Below is a small trained network, with its code and all its weights. Each question gives an input and a class and asks what happens when units are switched off, that is, made to give their printed mean instead of their output.

import numpy as np


def w(rows, s, z=0):
    codes = np.array(rows[::2]) - 128.0
    scale = np.full(codes.shape[1], s)
    scale[-1] = z or s
    return codes * scale


def norm(h):
    return h / np.sqrt((h * h).mean(-1, keepdims=True) + 1e-5)


def f(y):
    return y / 2 * (1 + np.tanh(0.7978845608 * (y + 0.044715 * y**3)))


def log_softmax(a):
    a = a - a.max(-1, keepdims=True)
    return a - np.log(np.exp(a).sum(-1, keepdims=True))


def net(x, mask):
    res = np.array(x, float).reshape(1, 2) / 4 @ E
    u = 0
    for l in range(3):
        y = f(norm(res) @ A[l][:, :-1].T + A[l][:, -1])
        res = res + np.where(mask[u : u + 4], y, B[l][:, -1]) @ B[l][:, :-1]
        u += 4
    return log_softmax(norm(res)[-1] @ U[:, :-1].T + U[:, -1])


A, B = {}, {}
E = w([
[102,173,178,122,176,172,217,244,164,254],'x0',
[86,103,229,174,21,36,90,77,153,253],'x1',
],0.009)
A[0] = w([
[129,165,80,90,219,219,176,208,97,128,7],'0.n0',
[117,177,50,94,183,134,99,154,150,2,79],'0.n1',
[78,166,148,63,45,136,211,161,146,86,147],'0.n2',
[61,190,252,98,115,222,197,180,168,178,46],'0.n3',
],0.0056,0.0018)
B[0] = w([
[193,64,161,48,54,255,14,76,96,137,254],'0.n0',
[87,169,212,227,185,46,230,145,193,89,252],'0.n1',
[167,136,110,127,199,217,150,127,159,42,142],'0.n2',
[143,214,164,150,59,75,72,146,217,129,245],'0.n3',
],0.0089,0.0064)
A[1] = w([
[97,137,129,228,248,106,252,61,237,1,47],'1.n0',
[96,171,61,179,190,161,119,110,98,83,150],'1.n1',
[93,117,230,147,43,153,122,109,10,94,162],'1.n2',
[181,139,149,246,112,87,209,167,199,18,247],'1.n3',
],0.0064,0.0014)
B[1] = w([
[117,92,107,172,166,105,230,189,59,171,254],'1.n0',
[73,137,124,122,224,73,102,120,92,186,153],'1.n1',
[84,146,77,79,125,95,80,145,71,7,171],'1.n2',
[61,193,181,175,193,21,116,201,125,176,232],'1.n3',
],0.012,0.0085)
A[2] = w([
[210,101,157,55,152,252,80,193,107,68,95],'2.n0',
[44,8,106,81,118,74,102,110,57,66,247],'2.n1',
[215,99,120,78,115,255,99,175,107,115,95],'2.n2',
[154,86,106,84,175,255,200,148,123,134,85],'2.n3',
],0.0082,0.0014)
B[2] = w([
[176,133,166,139,139,162,109,132,92,63,254],'2.n0',
[127,98,35,43,135,193,149,106,94,135,250],'2.n1',
[173,54,195,172,184,214,128,77,10,100,232],'2.n2',
[205,170,158,128,40,164,124,55,190,112,190],'2.n3',
],0.012,0.0068)
U = w([
[98,117,128,151,222,68,211,183,91,123,139],'0',
[254,111,195,140,140,188,130,101,125,87,174],'1',
[118,80,43,55,67,115,111,58,116,114,139],'2',
[111,182,167,137,79,89,97,157,243,176,194],'3',
[182,66,82,176,131,134,189,71,212,161,2],'4',
],0.014,0.0052)

Each question gives the input, the list of numbers given to net, and the class t.
The units are the neurons (one row each of A and B). Each row of codes is followed by its name. A weight is (code - 128) times the scale printed after its matrix; where a second scale follows, it is the last column's (A, B and U).
mask holds one flag per neuron, layer by layer. A switched-off neuron (its flag False) gives its mean, the last column of its row in B, instead of its output. The means were averaged over made-up inputs and are rounded, as every weight is.
A unit's drop is (log p(t) with every unit on - log p(t) with that unit switched off) / (log p(t) with every unit on - log p(t) with every unit switched off).
The circuit of an input: a set's keep is (log p(t) with only the set's units on - log p(t) with every unit switched off) / (log p(t) with every unit on - log p(t) with every unit switched off). Starting from all 12 units, units are removed one at a time, each time the one whose removal leaves the highest keep (on an exact tie, the one counted first), for as long as the keep stays at least 0.8.
circuit, biggest first: the units of the circuit, biggest drop first
top k neurons: the k neurons with the biggest drops, biggest first
drop when u is switched off: that unit's drop, to one decimal
input [1,-3], class 1: circuit, biggest first	0.n0
input [4,0], class 1: top 2 neurons	0.n1; 1.n3
input [0,2], class 2: top 3 neurons	0.n1; 0.n3; 1.n3
input [1,5], class 3: top 2 neurons	0.n0; 1.n0
input [0,8], class 2: top 4 neurons	0.n1; 1.n3; 1.n2; 0.n3
input [1,-7], class 1: top 3 neurons	0.n0; 0.n3; 2.n3
input [1,6], class 3: drop when 0.n0 is switched off	3.7
input [4,-8], class 1: drop when 0.n0 is switched off	4.4
input [-3,-8], class 0: drop when 0.n1 is switched off	6.2
input [-8,1], class 2: top 2 neurons	0.n1; 2.n1
